W =
[[ 1.15  1.79 -4.18  0.47 -0.25 -1.99 -1.96 -0.38  1.73 -0.33 -2.48 -3.25
  -1.28  1.14  0.21]
 [-0.97  0.65 -2.99 -0.60  0.59 -1.98  0.94 -0.89 -4.26  3.45  1.46  0.65
   1.42 -1.24  2.06]
 [-1.24  1.64  3.96 -1.30 -0.97 -2.32  1.46 -4.20 -1.81  2.77  1.90 -1.05
  -2.21 -1.29 -2.22]
 [-0.77  1.62  1.82 -2.69 -0.06 -0.34 -0.27  0.74  2.02 -4.42 -0.02  0.46
  -2.65 -0.62 -0.14]
 [ 1.39  1.62  0.67 -2.95  1.36 -0.38  0.79 -1.77 -4.66 -4.47 -4.87  1.56
  -0.05  0.74  1.39]]
Rows and columns are counted from 1.
(1, 1) = 1.15
(1, 11) = -2.48
(4, 14) = -0.62
(3, 12) = -1.05
(5, 11) = -4.87
(2, 3) = -2.99
(5, 14) = 0.74
(3, 8) = -4.20
(3, 6) = -2.32
(1, 10) = -0.33
(5, 5) = 1.36
(1, 15) = 0.21
(3, 1) = -1.24
(2, 9) = -4.26
(4, 9) = 2.02
(3, 15) = -2.22
(3, 14) = -1.29
(2, 14) = -1.24
(3, 2) = 1.64
(5, 6) = -0.38
(3, 9) = -1.81
(5, 10) = -4.47
(3, 4) = -1.30
(4, 1) = -0.77
(5, 15) = 1.39
(4, 3) = 1.82
(1, 6) = -1.99
(4, 8) = 0.74
(5, 2) = 1.62
(5, 13) = -0.05
(2, 2) = 0.65
(1, 3) = -4.18

m =
[[ 5.10 -1.78  0.36 -0.08 -0.91 -1.31  1.26 -4.44 -0.79  4.14]
 [ 1.28  4.95  4.60  3.59 -1.97 -3.85  1.02  3.56 -4.77  0.33]
 [ 2.53 -3.57 -4.73 -1.91  0.15  3.27  2.25  5.09  4.06 -0.96]
 [-2.62  1.15 -4.68  1.09 -0.27 -2.12 -2.26 -4.22  2.08  1.28]]
Rows and columns are counted from 1.
row 1 col 1	5.10
row 3 col 10	-0.96
row 2 col 8	3.56
row 4 col 4	1.09
row 4 col 5	-0.27
row 1 col 9	-0.79
row 4 col 2	1.15
row 2 col 4	3.59
row 3 col 8	5.09
row 2 col 3	4.60
row 4 col 6	-2.12
row 3 col 1	2.53
row 3 col 5	0.15
row 4 col 10	1.28
row 3 col 7	2.25
row 1 col 8	-4.44
row 4 col 3	-4.68
row 2 col 1	1.28
row 1 col 6	-1.31
row 1 col 4	-0.08
row 1 col 3	0.36
row 3 col 9	4.06
row 2 col 9	-4.77
row 2 col 6	-3.85
row 3 col 2	-3.57

M =
[[-2.63  3.83  1.59  4.84 -1.42 -0.46  0.84 -0.70  1.11 -0.69  4.84  2.73
  -1.45]
 [ 0.19  0.03 -0.10  0.05  0.09  0.07 -0.06 -0.07 -0.02 -0.09  0.05 -0.10
  -0.06]
 [ 0.10 -0.13  0.07  0.46 -0.21  0.04 -0.02  0.04  0.10 -0.13  0.46  0.04
  -0.10]
 [ 2.39  0.54 -0.57  3.15 -0.07  0.99 -2.90  1.30 -0.42 -0.98  3.15 -3.51
   1.07]
 [ 0.32 -0.36 -1.09  3.27  0.39  1.49  0.54  1.95 -0.44 -5.43  3.27 -3.90
   2.96]
 [-3.10  3.71  1.66  4.98 -1.58 -0.31  0.50 -0.66  1.33 -0.59  4.98  2.63
  -1.57]
 [ 2.55 -1.34 -0.14 -3.37  1.95  1.10  0.38  2.56 -2.07 -1.25 -3.37  1.20
   0.33]
 [-0.05  0.10 -0.08 -0.01  0.00  0.00 -0.14  0.15  0.21  0.04 -0.01  0.20
   0.24]
 [ 0.23 -1.17  2.36 -4.55 -0.98 -1.34 -0.12  0.80  0.70  1.00 -4.55  2.59
   1.44]
 [-0.07 -0.05 -0.10  0.12  0.03  0.03 -0.03 -0.03 -0.12 -0.07  0.12 -0.04
  -0.05]
 [ 0.00 -0.21 -0.12 -0.11 -0.15 -0.16 -0.09  0.01 -0.03  0.12 -0.11 -0.06
   0.07]
 [ 0.08 -0.07 -0.03 -0.10 -0.06 -0.01 -0.06  0.14 -0.06  0.08 -0.10 -0.18
  -0.05]
 [-0.06  0.01  0.15  0.16  0.07 -0.07  0.23 -0.06 -0.14 -0.19  0.16  0.02
  -0.15]]
Rows and columns are counted from 1.
(1, 1)	-2.63
(4, 12)	-3.51
(4, 4)	3.15
(10, 13)	-0.05
(7, 1)	2.55
(6, 1)	-3.10
(11, 1)	0.00
(11, 10)	0.12
(10, 8)	-0.03
(10, 9)	-0.12
(1, 3)	1.59
(10, 7)	-0.03
(12, 2)	-0.07
(6, 4)	4.98
(3, 8)	0.04
(11, 2)	-0.21
(7, 6)	1.10
(12, 13)	-0.05
(13, 11)	0.16
(7, 3)	-0.14
(2, 1)	0.19
(12, 9)	-0.06
(6, 13)	-1.57
(3, 7)	-0.02
(11, 6)	-0.16
(13, 10)	-0.19
(10, 11)	0.12
(7, 2)	-1.34
(7, 10)	-1.25
(8, 5)	0.00
(7, 7)	0.38
(7, 13)	0.33
(11, 12)	-0.06
(11, 9)	-0.03
(13, 6)	-0.07

arr =
array([[ 0.04, -0.15,  0.00,  0.07],
       [ 0.04, -0.12,  0.00,  0.06],
       [ 0.03, -0.17, -0.01,  0.08],
       [-0.01,  0.12,  0.02, -0.03],
       [ 0.03, -0.07,  0.00,  0.04],
       [ 0.04, -0.16, -0.01,  0.08],
       [ 0.05, -0.16,  0.00,  0.08],
       [ 0.00,  0.10,  0.02, -0.03],
       [ 0.01, -0.03,  0.00,  0.02],
       [ 0.04, -0.16, -0.01,  0.08],
       [ 0.04, -0.11,  0.00,  0.06],
       [ 0.06, -0.21, -0.01,  0.10],
       [ 0.00,  0.15,  0.02, -0.05],
       [ 0.05, -0.18, -0.01,  0.09],
       [ 0.04, -0.18, -0.01,  0.08]])
Indices start at 1.
(1, 1) => 0.04
(14, 1) => 0.05
(10, 4) => 0.08
(1, 2) => -0.15
(8, 2) => 0.10
(7, 2) => -0.16
(6, 2) => -0.16
(6, 4) => 0.08
(8, 4) => -0.03
(1, 4) => 0.07
(5, 2) => -0.07
(13, 1) => 0.00
(9, 4) => 0.02
(5, 3) => 0.00
(4, 4) => -0.03
(14, 2) => -0.18
(7, 3) => 0.00
(8, 3) => 0.02
(11, 3) => 0.00
(5, 4) => 0.04
(12, 2) => -0.21
(2, 3) => 0.00
(2, 2) => -0.12
(9, 1) => 0.01
(15, 3) => -0.01
(12, 3) => -0.01
(1, 3) => 0.00
